Below are the code and all the weights of a small trained network. Each question names an input and a target symbol and asks about switching units off, where a switched-off unit gives its printed mean instead of its output.

import numpy as np


def w(rows, s, z=0):
    codes = np.array(rows[::2]) - 128.0
    scale = np.full(codes.shape[1], s)
    scale[-1] = z or s
    return codes * scale


def norm(h):
    return h / np.sqrt((h * h).mean(-1, keepdims=True) + 1e-5)


def f(y):
    return y / 2 * (1 + np.tanh(0.7978845608 * (y + 0.044715 * y**3)))


def softmax(a):
    e = np.exp(a - a.max(-1, keepdims=True))
    return e / e.sum(-1, keepdims=True)


def log_softmax(a):
    a = a - a.max(-1, keepdims=True)
    return a - np.log(np.exp(a).sum(-1, keepdims=True))


def net(x, mask):
    ids = ['ΣΨΩβδεζθφ'.index(c) for c in x.split()]
    T = len(ids)
    res = E[ids] + P[:T]
    r = norm(res)
    for j in range(2):
        rows = slice(4 * j, 4 * j + 4)
        q, k, v = (r @ M[0][rows].T for M in (Q, K, V))
        z = softmax(np.where(np.tri(T) > 0, q @ k.T / 4**0.5, -1e9)) @ v
        o = O[0][rows]
        res = res + np.where(mask[j], z, o[:, -1]) @ o[:, :-1]
    y = f(norm(res) @ A[0][:, :-1].T + A[0][:, -1])
    res = res + np.where(mask[2:10], y, B[0][:, -1]) @ B[0][:, :-1]
    return log_softmax(norm(res)[-1] @ U[:, :-1].T + U[:, -1])


Q, K, V, O, A, B = {}, {}, {}, {}, {}, {}
E = w([
[139,147,200],'Σ',
[199,193,160],'Ψ',
[148,139,165],'Ω',
[177,165,122],'β',
[168,199,141],'δ',
[90,198,153],'ε',
[247,147,127],'ζ',
[190,118,150],'θ',
[116,76,133],'φ',
],0.011)
P = w([
[116,158,16],'0',
[150,119,254],'1',
[142,117,236],'2',
[116,105,223],'3',
[124,106,213],'4',
[135,103,203],'5',
[136,106,185],'6',
[143,105,170],'7',
[145,106,146],'8',
[153,106,147],'9',
[158,110,166],'10',
],0.0085)
Q[0] = w([
[59,103,98],'head 0',
[242,252,74],'head 0',
[208,101,137],'head 0',
[106,68,58],'head 0',
[112,68,113],'head 1',
[155,227,92],'head 1',
[88,72,130],'head 1',
[125,172,112],'head 1',
],0.025)
K[0] = w([
[50,102,107],'head 0',
[250,221,31],'head 0',
[187,93,117],'head 0',
[59,47,41],'head 0',
[136,130,190],'head 1',
[103,233,74],'head 1',
[108,111,193],'head 1',
[98,182,117],'head 1',
],0.023)
V[0] = w([
[151,119,120],'head 0',
[108,88,133],'head 0',
[138,155,90],'head 0',
[180,153,143],'head 0',
[77,156,134],'head 1',
[92,252,164],'head 1',
[243,162,145],'head 1',
[132,91,117],'head 1',
],0.02)
O[0] = w([
[130,145,139,150],'head 0',
[180,129,122,89],'head 0',
[122,118,175,85],'head 0',
[57,158,112,254],'head 0',
[115,178,109,92],'head 1',
[104,243,194,103],'head 1',
[143,92,251,208],'head 1',
[133,102,108,131],'head 1',
],0.02,0.0092)
A[0] = w([
[186,150,174,179],'neuron 0',
[80,78,133,91],'neuron 1',
[234,12,169,144],'neuron 2',
[69,111,113,58],'neuron 3',
[205,29,20,239],'neuron 4',
[37,84,177,237],'neuron 5',
[108,191,94,118],'neuron 6',
[150,255,25,3],'neuron 7',
],0.022,0.0045)
B[0] = w([
[109,87,87,165],'neuron 0',
[159,86,144,158],'neuron 1',
[18,112,52,210],'neuron 2',
[137,111,157,136],'neuron 3',
[31,235,1,250],'neuron 4',
[203,79,80,245],'neuron 5',
[127,135,82,139],'neuron 6',
[90,7,208,139],'neuron 7',
],0.036,0.016)
U = w([
[91,208,183,235],'Σ',
[173,224,133,187],'Ψ',
[205,97,96,92],'Ω',
[155,108,215,252],'β',
[51,93,196,250],'δ',
[234,185,14,12],'ε',
[87,52,101,52],'ζ',
[42,10,87,14],'θ',
[35,198,2,114],'φ',
],0.0099,0.0031)

Each question gives the input, a string of symbols that net reads in full, and the target symbol t.
The units are the heads (4 rows each of Q, K, V and O) and the neurons (one row each of A and B). Each row of codes is followed by its name. A weight is (code - 128) times the scale printed after its matrix; where a second scale follows, it is the last column's (O, A, B and U).
mask holds one flag per unit, heads first, then neurons. A switched-off unit (its flag False) gives its mean, the last column of its rows in O or B, instead of its output. The means were averaged over made-up inputs and are rounded, as every weight is.
A unit's drop is (log p(t) with every unit on - log p(t) with that unit switched off) / (log p(t) with every unit on - log p(t) with every unit switched off).
The circuit of an input: a set's keep is (log p(t) with only the set's units on - log p(t) with every unit switched off) / (log p(t) with every unit on - log p(t) with every unit switched off). Starting from all 10 units, units are removed one at a time, each time the one whose removal leaves the highest keep (on an exact tie, the one counted first), for as long as the keep stays at least 0.8.
units of the circuit, in order: the units of the circuit, biggest drop first
unit that matters most: the unit with the biggest drop
top k neurons: the k neurons with the biggest drops, biggest first
which heads matter: for each layer, one digit per head in row order, 1 if its drop is at least 0.15 and else 0, layers parted by /
drop when u is switched off: that unit's drop, to one decimal
input θ Σ Σ, target θ: which heads matter -> 11
input β φ β φ ζ, target Ω: which heads matter -> 00
input Σ θ ζ φ φ Σ β, target Σ: unit that matters most -> head 1
input β Σ Ω Ψ Ω φ δ, target Ω: which heads matter -> 00
input ζ β Ω δ ε φ ζ ε δ, target θ: which heads matter -> 01
input Σ δ φ β ε Ω ε φ ζ ζ, target Σ: units of the circuit, in order -> (head 1; neuron 4)
input δ ζ Ψ Σ β ε θ Ω φ ζ, target Ψ: top 4 neurons -> (neuron 2; neuron 4; neuron 7; neuron 1)
input δ Ω Ω Ω, target Ω: units of the circuit, in order -> (neuron 4; neuron 2)
input ε ζ φ β, target δ: top 4 neurons -> (neuron 7; neuron 4; neuron 2; neuron 5)
input ε Σ Σ, target ε: which heads matter -> 11
input ε Ω Σ Σ θ Σ θ ε, target δ: top 4 neurons -> (neuron 7; neuron 4; neuron 5; neuron 2)
input ε φ φ φ Ω Ω β, target δ: top 3 neurons -> (neuron 7; neuron 4; neuron 2)
input Ω δ Ω δ Ψ, target ε: top 4 neurons -> (neuron 2; neuron 4; neuron 7; neuron 1)
input δ Ψ Ψ Ψ, target Ψ: top neuron -> (neuron 2)
input ε Ψ δ ζ Ω Σ δ ε, target δ: top 3 neurons -> (neuron 7; neuron 4; neuron 2)
input ζ Ω ζ Ω Ω Σ β, target θ: top 2 neurons -> (neuron 4; neuron 2)
input Σ Ω Ω Σ, target Ω: drop when neuron 2 is switched off -> 0.6
input Ω Σ Ω Σ Σ Σ δ β Ω Ω β, target ε: drop when head 1 is switched off -> 0.5
input Ω ζ Ω φ Ω Ω Ψ Ω β δ ζ, target ε: drop when neuron 2 is switched off -> 0.9
input θ θ Ω, target θ: unit that matters most -> head 1
